Each row is shifted at random along 6 fixed directions that mean nothing.
Known rows, with every way that one mark hangs from another:
[K447 [K560 K175 K344 [K479 K755]]]: [-123  -15   64  -44   39  -12   49  130   63 -297 -159 -179  279  103
 -263 -171  113  225  -29  201   46  169   70 -102  152  193   49  -29
  165   22  120   50  -92  101  -98   65   11 -143  198  -73  -27  243
  -29  -79   40 -165  231  167 -165]
[K778 K447 [K829 K401 [K560 K175 K344]]]: [ 164   60   33   99   78  -29  -58 -159   79  -22  -55   82   51  155
   -3  142 -111   -3  -55  -84 -192   -4  166 -131  155  -45   99  227
  -32  277   24  113   47  -72   82  -89 -171   63  -94 -100   90 -253
   80  109  184    8 -184 -117  171]
[K755 [K447 [K560 K175 [K344 [K145 K829] [K638 K778]]]]]: [ 123   65  275   49   -8   -6   13 -170  160  -12 -242   87  -17   21
 -123  126   94   29  177 -202  157   18  -42  -72  152 -138 -119  -22
 -107  135  -11   80   95 -106   38  134 -212    2   -5 -111  -49   -8
  143    0  -50  109   11  -65  293]
[K175 [K755 [K447 [K560 [K344 K145 K638] [K479 K401]]]]]: [  58 -124  110  155   27   54 -157  -70  273   13 -114  145 -185   25
  -16 -101  -40   17   49 -115 -257    7  -35  168   91 -108 -143   23
 -237  101   15   30  -31 -107  -16   66  -21   -6  -73  -79  -47  234
  -94  -29 -243   53   -7   13  587]
[K479 [K145 [K362 K344] [K829 K401 [K560 K175]]] K755]: [ 279  -29  121  213  289 -124 -166   14  422 -312 -275 -147  293   -3
 -140  -70  420  305  -72  145 -310  147  139 -103  141  170   93   35
  -88  205   99    8 -188   -3  -13 -190 -140 -288   89 -311 -102  148
   54 -139  117 -332  -12 -117  170]
[K401 [K145 K362 [K829 K560]] K344 K447 K755]: [  -3    9  -92  -29 -225  -89  214  215  -34 -106 -392   24   77   90
 -143 -302  160  265  195  119  396  191 -182 -145   26   32  129 -293
   87 -207  -25  178   58  170  -18   62   80 -101   76 -152  216  306
  104   66 -130   30  316  331 -146]
[K755 [K447 [K560 K479]]]: [ 172  -40  -82  -25   -7   -4  -41 -221  -16   55  -90 -139  146  337
  -37   53 -222  139  -46  -15 -284   -7   88 -134  207  -60  156   50
   58  263   -3   28    6  -67   30   32 -146  101 -157 -231  -30 -142
   53  222  -88  -13 -135 -128   84]
[K175 [K755 [K447 [K560 [K344 [K638 K778 K829]]]]]]: [   8    7   19   37  -55  -38   21 -165  -53  114  -44  -60   26  189
  105   58 -156  -18   20 -122  -55 -128   59  -65   79 -141  -11   83
  -92   96  -32   27   49 -194    4   92 -118   61 -126  -10  -32 -102
  -52  184   31   97 -100 -117   47]
[K447 [K560 K175] K755]: [  61 -258  105  114   43    8 -114  -61    6  123  -54 -133  -81  126
   78 -166    7   45  -51  -32 -388  -25   12  163    3   29  -35   78
 -111   14   19  -16 -120 -122  -89    1   57  138 -175   20  -68  132
  -95   38 -280  -37 -217  -46  228]
[K755 [K447 [K560 K175 K344]]]: [ -87   48   50  -28 -123 -129  143  -87  -54  194  -20    6  -60  -24
  137  162  -41 -175   99 -360  133 -195  -20   23  -83  -88  -79  180
   16   14   -1  238  266  -56   56   11 -136  119  -38  243  171 -105
   49   69  249   97  -57   50 -114]
[K401 K145 K344 [K447 [K560 K175 K479]] K755]: [-171  -72  -13  128   10  103   66  237   69 -266 -146  -27  171   40
 -127 -129  -34  112  -70  155  -57   35  203   18  110   32  157  110
  -46  134   28  -36  -89  -50 -162  116   78 -134  145  -25  -14  252
  -89    6   18 -101   85  144   63]
[K560 [K175 K755] [K344 [K145 K829]] K479]: [-169   49  123  196   62   46  -39   81  175  -99    8  129   80  -62
  145  144   10  -77  -99 -150 -273 -168  228  150   28  -67    4  352
 -105  287  -27   64   -3 -144  -25  -19  -67 -140   67  104  -16   48
  -69   51  271  -48 -125   24  122]
[K560 K175 [K479 [K145 K829] [K401 K344] [K755 K447]]]: [-148  -41   93  -88 -105  -64   96  255  184 -207 -238  -52  120  -18
 -260 -225  178  179  105   39  286   77  -67    6  -37   78  -84 -144
   79 -140   98  220   10  139  -55   42  -21 -241  215   11  139  400
  -28  -57    8 -129  465  337 -167]
[K447 [K560 K344] K755]: [ 156 -116    9  -15 -229   87  -29 -170 -117  169 -119  126 -286  398
 -199 -212 -381   73  104  118 -147  181 -191   23  293 -107   36 -137
  156  -35 -104  174  -56   90   54  249   59  334 -247 -193  133  150
   69  204 -566  232   22  103  382]
[K638 [K447 K755] K560 [K829 K401]]: [ -26 -119   82  -24 -161  -31   66  -42 -156  127 -100   -6 -103  276
  -13 -266 -167   50   82  -16   80   -4  -80  -40   21 -103 -152 -119
  -77 -143  -17  114   22   15  -68  -33   75  142 -119  -42  141   16
   37  113 -194  183   86  137  -69]
[K145 K362 [K829 K560]]: [  43 -134   40  194  108   52 -120   18   85 -133   -3  -12   81  214
   10 -179  -58  123 -170  176 -345    6  301   -3   83  -44  100   47
 -234  146  -45 -143 -285 -167 -105  -42   67 -116  -24 -150 -154   17
  -96   61  -90  -63 -209  -44  160]
[K344 [K638 [K829 [K560 K479]]]]: [-240  -67   86   41    4 -114  120  182    0   18   29  -81  109 -210
  272 -101  227  -77   37 -235  150 -192   53   70 -344   23 -177   50
 -265 -121   74  -27  113 -159 -146 -218   74 -138  179  326    8   62
 -130 -140  409  -19  -52  164 -323]
[K344 [K145 [K829 K560]] K638]: [  -3 -101   81   90   22  -81  -60   -9   44  -47  -97  -44   96  122
   81 -174  128  124   -9  -22  -91    3   60   -6  -46  -39    8  -14
 -234   32   27  -56 -101  -96  -84 -109   34  -84   17  -33 -151   99
  -99    6  -15   26 -132   37   59]
[K362 [K344 K145] [K755 [K447 [K560 K175 [K479 K401]]]]]: [ 226 -211  122  156   27   66 -250 -210  220   99 -116    8 -126  311
  -72  -44 -251  125    8  -69 -654   44   37  110  191 -113  -20  140
  -97  294   11  136  -45 -127  -78   38 -111  156 -231 -175  -24   96
  -12  160 -401   21 -215 -101  569]
[K479 K145 [K401 K344 K447 K755]]: [ 146  -75  -44  122  -44   41  -89    4  187   74 -115  105 -173    0
   -8   -9  -56   45   34  -74 -239   -7  -26  140   49  -97   92   23
  -66   87  -52  112   15  -68   43   70  -22   -7 -150  -92  104  168
  -14  113 -185  -53   -5  -15  354]
[K145 [K362 K344] [K829 [K401 K447 K755]]]: [  16 -122 -169   66 -120  -51  -37   13  -60   81  -93  -20   33  331
   82 -196 -228  155  -22   76 -263  -42   73  -23   -1  -35  192   32
  -12   23  -80  132  -45  -28  -61   -1   67   29 -156  -36  102   57
  -74  313 -157  -21  -64   88  -98]
[K778 K638 K755 [K829 [K401 K145 K447] K560]]: [ 116  -73 -105  127    3  -13   16   72   71   14  -57   86  -71  -18
  128  -99   11   53  -39    2  -52  -17   15  -34  -64  -65   98   46
 -256   42   39  -77   -5  -86   -3 -210   28  -29  -83  -61   93   22
  -72   -6  104   13 -118   18  214]
[K638 [K560 K344 K479] K778 K829]: [ -40   89  214 -105 -361  165  185  -42 -134  124 -125  290 -322  247
 -234 -111 -405  -48  256  -66  300  170 -183  -92  179 -270 -233 -205
  121  -32 -119  326  210   51   -2  232  -15  230  -53  -37  286   15
  274  151 -248  427  204  284   71]
[K175 [K755 [K447 [K560 [K344 [K145 K362]] K479]]]]: [-174   12   34   57  -21 -103   99  109  178  -14 -137   81   15 -199
  120  -37  205  -54  113 -203  148 -116  -46   80 -115  -10 -132   46
 -142  -36   29   87  136  -27  -22  -51  -30 -111  144  150  105  191
  -54 -132  214    1  145  180   40]
[K638 [K778 [K447 K755]]]: [  60  183 -101 -109   -8  -19  101  -85    5  -57  -21   15  122  -17
  -97  224  -56   30   35   49  226  -44  -25 -236  180  -22   87   13
  108   97   10  -65   92   30  127   51 -193   -9   27 -158   52 -178
   70    3  168  -32  154 -106  -53]
[K479 K145 [K755 K447]]: [ 167   28   28   40  142   30  -49   20  264 -232 -157  -39  102  -83
 -219   37  172  179  -22  144   34  105    0  -38  210   41   32 -131
   -1   47   58 -144 -141   30   40   45 -106 -191   68 -353  -67  127
   28 -135  -93 -174  217  -95  318]
[K175 [K755 [K447 [K560 [K344 [K145 K362] [K638 K829]]]]]]: [ -63  -79   28   45 -186  -79   35  -57  -27  103 -159   37  -71  240
   57 -214 -100   85  106  -73   41  -15  -59    4   25 -160  -40  -87
 -128  -81  -53  110    0  -55  -28   61   26   47  -76  -30   51  156
  -68  149 -175  165   30  155  137]
[K145 [K362 K344] [K829 [K401 K447 K755] [K560 K479]]]: [  22    2  -59  106 -113  -11   90  131  110  -33 -154  221  -85   13
   11 -126  -63   55  109  -18   48    9  -49  -34   21  -48  -21  -48
  -72  -20  -55  151   96   45   -5  -38   30  -29   21  -61  242  105
   80   33   20   45  114  222   75]
[K447 [K560 K175 K344] K755]: [ -48  -17   61   21  126 -111   13    5   50 -140  -99 -209  276   -6
  -63    4  226   83  -35   43  -21  -13   82  -52   60  193   82  132
   73   50   94   -9  -46    8  -32   -7  -46  -78  109   31  -71   91
  -61  -85  191 -197   22  -40 -145]
[K344 K145 [K638 K447 K778]]: [  82   21  107   28  -64   -6  -18 -190   52  205  -72   83 -150   -8
  161  143  -71  -52  135 -305  -37 -114  -85   18  -28 -231 -123   15
 -197  118  -50   38  183 -181   10    1 -148  110 -145   22  -25 -128
   74   85  -42  171 -143 -100  204]
[K638 [K447 [K560 K175 K344 K479] K755]]: [ -58  -30  110   32  102  -35   38   -5   72  -89 -157 -159  216  -16
  -38   20  120   63   20  -83  -42  -61   78  -10   69  121  -16   99
   11  101   79   14   35  -81  -77   32  -79  -34   85   25    4   64
   -2  -47  139 -130   40    2  -52]
[K778 [K447 K560] K755 K829]: [ 113  -28 -111 -147   11 -111   74    1  -90  -81 -215 -253  274  155
 -174 -215  207  292   54  202  259  181  -88 -283   53  187  156 -243
   89 -141  156  -66  -77   51    7  -67  -37  -49   40 -213   72   74
  -52   -1  -39 -113  185   51 -187]
[K479 [K145 [K829 [K560 K344]]] [K401 [K447 K755]]]: [  28   12   35  100   93 -137  -24   17  221  -54  -98   -8  131  -95
   44   47  229   27   -9 -142  -42 -167  108   33  -27   17   50  140
 -154  106   21   50   12  -84   54  -91  -91 -202   64    6   33   92
  -70  -43  282 -149   22  -33   38]
[K479 K145 K401 K755]: [  51   62 -132  -64 -264  -33   21  -80   25  120   90  126 -176  261
  -72   21 -335   48  -31  -10 -126  -21  -43  -38  146 -230   96   73
  130  106  -77  269   77  134  177   -8  -80   60 -154 -117  183   29
   36  210  -29   85   71  105   59]
[K479 [K145 [K362 K344]]]: [  23 -132 -107  -45  -55 -137  -88  -58  -33   43 -142 -271  205  376
   -7 -237  -78  244  -17  113 -306   80   46  -82  -28   45  219  -18
   72   73   14  160  -70    0 -114  -41    1   14  -64   -5  -39  134
  -84  237 -125  -66  -76   59 -223]
[K362 [K344 [K145 K829] K638] [K755 [K447 [K560 K175]]]]: [-128 -157  137  121    5  -53  -29   59   50  -43  -63  -55   42   76
   24 -164   21   45   35  -33  -31  -88   76   79  -59  -42  -93   43
 -248  -69   56  -54 -100 -163 -199   27   30  -52   83   99  -90  208
 -203  -27  -92   35  -40   80  145]
[K778 K638 [K829 K401]]: [ 150  -49   14  -92  -38   59  -20   25  -26 -150 -185   18   -6  196
 -332 -302  -22  236   73  328  228  335 -162 -188  137   80   18 -325
   74 -145   62  -13 -138  195  -15   34   83   11   17 -250   23  151
   64  -17 -333   57  237  126  101]
[K638 [K447 K755] [K778 K175] [K829 [K401 K145]]]: [ 110 -179  122  117  124  -10 -116  -69   78   25 -140 -190  136  174
   78  -71   27  112  -66   -6 -356  -91  133   -4   -5  -20   25  170
 -181  216   36  -34  -79 -174 -125 -130  -97   14 -149  -41 -112  -49
  -40  122  -49  -91 -190 -172   18]
[K362 [K344 [K638 K447 [K560 K175] K778 K829]] K755]: [ 133   60  226  138   90   76  -24 -146   65  -58  -85  -80   69  102
  -60  145 -104   86   40  -42 -106   -2  140 -148  190 -134 -106   21
 -145  182   18  -77   11 -288 -128   72 -183  -11  -30 -179  -67 -179
   99   47   -6   40 -136 -221  185]
[K145 K362 [K829 [K401 K447 K755]]]: [-123 -230  -26   43 -130  -66   43  202  -40  130 -153   -4 -103   17
  176 -370  109   96   76  -70   11  -55  -98  148 -271   26  -76 -129
 -166 -278  -21   98    7   -1 -124  -84  205  -40  -84  151  137  249
  -95   84 -204  -11   74  264 -150]
[K755 [K447 [K560 K175 [K479 K145]]]]: [-127  -75  119   29   -7  -22   61   55   99  -15  -63  -50   41  -26
   21  -21   29  -40   -2 -174  -14 -112   87   63  -51  -69 -106  118
 -132   91   59   72   68  -73  -79  -37  -64  -38   72  108   23   87
  -24  -48  123    5    6  104   33]
[K175 [K755 [K447 [K560 K344 K479]]]]: [  10  -30   21   76  128   60  -46   10  138 -184 -148  -35  116   42
 -131  -62   22   84  -31  110  -92   69   68   -6  197   85   -2   -6
  -16   93   58  -78 -110  -41  -50  124  -31  -74   58 -167  -58  135
  -51  -49  -98  -72  113  -27  260]

Rows:
[  57   11   70  117   97  -21  -48   33  174 -195 -135  103   52   15
 -120  -78  100   36   -5   89  -49  130   47  -41  104   45   26   89
  -61  126   33   67  -26  108  -15  -72   12  -68   76  -79  -29   88
   50 -114   86   -2   42   21  163]
[K829 [K401 K145] [K560 K344]]
[ -22   74 -149    1 -234  -46   84   72   47   20    5  145  -69  130
  -73  -22 -208   61   46   71   10   14  -24  -72   47 -139  150   60
  106   35  -82  240  102  140   70   -1   -6  -23   -7  -17  203  112
   27  128   62   28  123  170  -62]
[K479 [K401 [K145 [K362 K755]] K344]]
[  20  -54  -46   38  142  -97 -131  -16   75 -137  -84 -212  306  130
  -22  -50  108  204  -42  160 -263   55   71  -62   33  151  171   82
   27  113   88  -62 -113  -18 -133  -74  -23  -94   67  -63 -152  103
 -139   17   19 -167  -43  -91  -71]
[K362 [K344 K145] K755]
[ 102   21  316  208  127  163  -71  -31  208 -294 -176  130  -14   35
 -315  -37  -17  109   65  168   86  146   99  -57  344 -102 -149 -130
 -206   81    8 -199 -204 -141 -110  171  -51  -82  134 -347 -111  105
   63 -159 -224   65  105  -69  580]
[K362 [K344 K145 [K638 [K447 K755] [K560 K175] K829]]]
[-124 -128   22  -72 -240  -19   80   29  -64  220 -102  -21 -163  132
  109  -92 -211    6  105 -253 -115  -59 -145  168  -85  -54 -102   30
  118  -73   -2  303  195  -14  -60   66   -9  167 -147  184  222  131
    3  203 -156   85   46  241  -50]
[K560 K175 K344 [K479 [K755 K447]]]
[  13   -5   98  164  200   -5  -59   46  260 -238 -114  -73  243  -85
  -63  -21  189  134  -13   20  -35  -79  195  -17   69   26   -4  -18
 -269  125   63 -206 -152 -250 -118    1  -78 -263  220 -119 -141  159
 -142 -137  163 -151   39  -59  185]
[K362 [K344 [K145 K829] [K638 [K447 [K560 [K479 K755]]]]]]
[  10   30   92   92   -4   40  -33   25  135  -85  -86  264  -86  -27
  -69  -19    6  -21   50  -31  107  -26   22   21   65 -120  -72   -4
 -170   56  -56    8  -21   29   37    7   -3  -72   41  -95   35   37
   42  -28  -50   96  101   61  253]
[K344 [K145 [K829 [K401 K447]]]]
[ 121  -60   67  119  -48   21   37  -18   48  115  -53  105 -205  -57
   84  -19  -11  -31   42 -151    8  -57  -48   12  -19 -111  -94   18
 -205  -13   13   11   65 -108   40  -91  -29   73 -137  -25  153  -19
   39  -12    3   59 -102   11  256]
[K778 [K638 [K829 [K401 [K447 [K560 K175]]]]] K755]
[  70 -137    3  165   70   40  -85   66  177   -6  -95    2  -55  -29
   27  -76  -21   66   22   44 -236  -13   35  124  -22  -19   12   -6
 -159    2  -17  -73  -84 -133 -147   27   27  -46  -24  -51   -6  162
  -85  -13 -196  -56  -42  -37  322]
[K401 [K145 [K362 K344 [K755 K447]]]]
[ -87  -38  101   11   64   67   93  123   50  -83  -10  -49   72  -87
  -25  -43   30    5  -12   19  121  -73  125  -90  -34  -12  -99   26
 -187   45  106 -143  -19 -228 -126  -60  -94  -67  126   61   50  -23
  -83 -104  153  -33   19   37  -19]
[K638 [K560 K479] [K778 K175 [K447 K755] K829]]
[ -29 -137   -3   40    3 -109  -53  -75  -89   55 -152 -271   96  222
   77 -204   -8  132   11  -31 -171    7  -17  -27   -4   52  -26   -7
  -71  -47   93   62  -26 -124 -141   39  -14   78  -80   47  -60  119
 -126  119 -177   17  -93    3   -9]
[K362 [K344 [K638 [K447 [K560 [K175 K755]]]]]]
[  10  -78  -39  149  141 -118  -68   56  144  -16   -2 -136  230  -19
  230   27  219   61 -158  -77 -333 -191  200   69 -135   46  159  271
 -156  174   29  -20  -57  -99  -19 -250  -20 -199  -38   42  -76   17
 -130   61  325 -247 -180 -110 -164]
[K479 [K145 [K829 [K401 K755]]]]
[  22  -84   84  170  103  -67 -106  -59  211    3  -94  -85  106  -25
  188  108   97  107  -17 -176 -349 -109  111   99  -34  -31   46  181
 -172  158   26  -52    5 -193  -98  -73  -94  -89  -56    0 -120   21
  -82   38   48 -158 -215 -113  209]
[K560 K175 [K344 [K145 [K362 [K755 K447]]] K638]]
[ -93  -46  -86  -16 -152 -181   89   49    5   95 -110 -127   71   81
   72  -53   55   54   34 -182  -21 -115    7   -2 -105  -30  119  155
   22   29   41  288  169   14   18  -55  -53  -28  -38  167  156  153
  -62  139  182  -77   25  138 -235]
[K479 K145 [K401 K344 [K447 [K560 K175]] K755]]
[  47   51    8   18  -57   85   -2  -25  116 -126 -149   52   24  172
 -150   51 -175  128  -37   62 -136   98   -8  -56  299 -100   25   46
  122  211    9   96    0   99   54   96 -135   -1  -62 -295   46   50
  114  113 -162   19  120   40  293]
[K560 [K175 [K755 K447]] [K479 K145]]
[ 197    6  -62  100  114 -158  -96 -154  113  -67 -100 -134  290  234
  113   89   79  201 -123    2 -385   36  151 -193   86   62  311  306
  -22  360  108   54   -6  -44   51 -308 -167  -34 -113 -124  -55 -143
  -30  133  355 -175 -305 -152  -26]
[K778 K638 K755 [K829 K401 [K560 K175 [K344 K145]]]]
